Below is a small trained network, with its code and all its weights. Each question gives an input and a target symbol and asks what happens when units are switched off, that is, made to give their printed mean instead of their output.

import numpy as np


def w(rows, s, z=0):
    codes = np.array(rows[::2]) - 128.0
    scale = np.full(codes.shape[1], s)
    scale[-1] = z or s
    return codes * scale


def norm(h):
    return h / np.sqrt((h * h).mean(-1, keepdims=True) + 1e-5)


def f(y):
    return np.maximum(y, 0)


def softmax(a):
    e = np.exp(a - a.max(-1, keepdims=True))
    return e / e.sum(-1, keepdims=True)


def log_softmax(a):
    a = a - a.max(-1, keepdims=True)
    return a - np.log(np.exp(a).sum(-1, keepdims=True))


def net(x, mask):
    ids = ['ΘΠαγζμψω'.index(c) for c in x.split()]
    T = len(ids)
    res = E[ids] + P[:T]
    r = norm(res)
    for j in range(3):
        rows = slice(4 * j, 4 * j + 4)
        q, k, v = (r @ M[0][rows].T for M in (Q, K, V))
        z = softmax(np.where(np.tri(T) > 0, q @ k.T / 4**0.5, -1e9)) @ v
        o = O[0][rows]
        res = res + np.where(mask[j], z, o[:, -1]) @ o[:, :-1]
    y = f(norm(res) @ A[0][:, :-1].T + A[0][:, -1])
    res = res + np.where(mask[3:11], y, B[0][:, -1]) @ B[0][:, :-1]
    return log_softmax(norm(res)[-1] @ U[:, :-1].T + U[:, -1])


Q, K, V, O, A, B = {}, {}, {}, {}, {}, {}
E = w([
[192,106,162,108,173],'Θ',
[75,90,178,79,149],'Π',
[110,102,202,127,100],'α',
[106,61,175,100,142],'γ',
[187,78,185,236,233],'ζ',
[139,1,116,147,108],'μ',
[26,101,78,110,177],'ψ',
[31,134,109,181,91],'ω',
],0.0071)
P = w([
[108,123,202,254,197],'0',
[105,125,207,203,173],'1',
[118,132,193,177,162],'2',
[126,136,190,158,151],'3',
[132,137,185,141,140],'4',
[136,140,182,128,133],'5',
[136,140,180,116,124],'6',
[140,141,178,102,117],'7',
[141,145,172,95,104],'8',
[145,147,173,83,90],'9',
[146,147,167,66,82],'10',
[149,147,168,53,68],'11',
[158,140,174,41,55],'12',
],0.0056)
Q[0] = w([
[128,68,191,110,125],'H1',
[101,74,188,128,112],'H1',
[143,137,97,110,95],'H1',
[196,173,41,167,138],'H1',
[125,179,98,112,113],'H2',
[194,68,160,127,96],'H2',
[115,57,255,51,154],'H2',
[174,108,171,59,190],'H2',
[130,146,178,73,119],'H3',
[45,126,35,105,128],'H3',
[98,139,114,170,56],'H3',
[175,111,231,130,159],'H3',
],0.014)
K[0] = w([
[115,145,98,81,94],'H1',
[117,162,109,89,94],'H1',
[156,103,138,131,133],'H1',
[143,105,129,165,191],'H1',
[111,117,136,176,147],'H2',
[119,177,121,74,109],'H2',
[146,137,75,86,97],'H2',
[119,132,87,100,38],'H2',
[113,101,108,115,75],'H3',
[96,248,103,88,145],'H3',
[124,213,172,158,123],'H3',
[110,44,135,136,118],'H3',
],0.015)
V[0] = w([
[179,150,142,109,231],'H1',
[60,196,37,77,72],'H1',
[121,216,197,104,81],'H1',
[110,124,34,36,178],'H1',
[168,4,60,194,100],'H2',
[216,34,177,81,118],'H2',
[153,219,160,104,198],'H2',
[195,192,195,172,43],'H2',
[186,92,125,224,207],'H3',
[99,164,38,253,152],'H3',
[139,189,122,30,157],'H3',
[176,160,214,101,225],'H3',
],0.0048)
O[0] = w([
[88,96,169,97,137,60],'H1',
[126,112,74,145,170,80],'H1',
[33,137,75,165,83,162],'H1',
[127,81,129,107,182,20],'H1',
[173,3,38,190,101,137],'H2',
[248,82,148,141,129,176],'H2',
[107,202,129,54,194,91],'H2',
[155,215,131,148,140,112],'H2',
[123,192,86,110,123,195],'H3',
[157,93,125,45,114,92],'H3',
[120,100,198,129,160,4],'H3',
[77,182,177,165,125,147],'H3',
],0.0057,0.0046)
A[0] = w([
[101,153,32,161,116,104],'N1',
[134,74,97,199,164,141],'N2',
[83,201,141,90,138,60],'N3',
[187,190,179,107,127,43],'N4',
[121,165,3,72,131,234],'N5',
[31,145,130,145,192,20],'N6',
[221,160,96,102,180,192],'N7',
[102,155,190,170,132,251],'N8',
],0.0073,0.0022)
B[0] = w([
[102,124,12,106,157,205],'N1',
[38,228,150,38,174,182],'N2',
[67,126,83,1,119,168],'N3',
[187,165,57,72,173,170],'N4',
[135,71,139,231,123,197],'N5',
[242,79,147,151,158,164],'N6',
[60,20,128,121,15,147],'N7',
[144,88,67,125,115,253],'N8',
],0.0066,0.0047)
U = w([
[182,185,156,183,203,202],'Θ',
[151,49,101,106,255,60],'Π',
[80,253,193,145,58,73],'α',
[234,182,81,37,159,110],'γ',
[226,100,75,100,122,3],'ζ',
[153,94,207,215,66,208],'μ',
[34,122,191,44,142,111],'ψ',
[71,156,18,150,137,121],'ω',
],0.0085,0.0056)

Each question gives the input, a string of symbols that net reads in full, and the target symbol t.
The units are the heads (4 rows each of Q, K, V and O) and the neurons (one row each of A and B). Each row of codes is followed by its name. A weight is (code - 128) times the scale printed after its matrix; where a second scale follows, it is the last column's (O, A, B and U).
mask holds one flag per unit, heads first, then neurons. A switched-off unit (its flag False) gives its mean, the last column of its rows in O or B, instead of its output. The means were averaged over made-up inputs and are rounded, as every weight is.
A unit's drop is (log p(t) with every unit on - log p(t) with that unit switched off) / (log p(t) with every unit on - log p(t) with every unit switched off).
The circuit of an input: a set's keep is (log p(t) with only the set's units on - log p(t) with every unit switched off) / (log p(t) with every unit on - log p(t) with every unit switched off). Starting from all 11 units, units are removed one at a time, each time the one whose removal leaves the highest keep (on an exact tie, the one counted first), for as long as the keep stays at least 0.8.
units of the circuit, in order: the units of the circuit, biggest drop first
unit that matters most: the unit with the biggest drop
k most important neurons: the k neurons with the biggest drops, biggest first
which heads matter: for each layer, one digit per head in row order, 1 if its drop is at least 0.15 and else 0, layers parted by /
input Π μ Π γ ζ γ μ γ γ μ Π, target μ: units of the circuit, in order -> [H2; N1]
input ω Θ α γ γ, target μ: which heads matter -> 001
input ω γ γ ω γ γ γ γ γ γ γ γ ω, target μ: unit that matters most -> H3
input γ α γ, target α: units of the circuit, in order -> [H1; H3]
input ζ μ ζ, target μ: units of the circuit, in order -> [H1; N7; H3]
input ω ω ω γ μ, target ω: units of the circuit, in order -> [N2; H3]
input ζ ω γ ψ γ μ γ Θ, target μ: which heads matter -> 010
input Θ Θ γ μ ζ, target μ: which heads matter -> 110
input μ γ μ ζ ζ ω ω ζ γ ψ μ ζ, target ψ: which heads matter -> 100
input γ Θ μ γ, target μ: which heads matter -> 110
input ω α γ γ ζ ω γ ψ γ, target Π: units of the circuit, in order -> [H1; N6; H3]
input γ ψ ω μ ζ Θ ζ, target ζ: 3 most important neurons -> [N7; N4; N5]
input ω γ ω γ μ α α γ ψ ω γ γ, target ω: which heads matter -> 111
input γ γ γ α, target α: which heads matter -> 111
input μ ψ γ, target ψ: unit that matters most -> H1
input ω γ γ Π μ μ ζ Θ γ ω γ ω γ, target ω: units of the circuit, in order -> [H1; H2]
input γ γ ψ γ α γ, target α: units of the circuit, in order -> [H3; H2]
input ζ α γ μ μ Π ψ γ γ ζ ω ζ, target ω: which heads matter -> 100
input ω ω γ ψ, target Π: units of the circuit, in order -> [N6; H3]
input γ Π ω Π μ γ Θ γ γ α, target γ: which heads matter -> 010
input γ ω ζ γ μ Π, target μ: units of the circuit, in order -> [H2]
input μ ψ ω ζ, target ω: units of the circuit, in order -> [H3; N7; N2]
input μ ω γ γ γ, target γ: 2 most important neurons -> [N4; N5]
input Θ γ ω ψ μ γ, target ψ: 3 most important neurons -> [N2; N5; N8]
input γ Θ ω γ γ ω Π α ψ γ μ, target ψ: which heads matter -> 101
input ζ ω ω γ μ, target ω: which heads matter -> 001
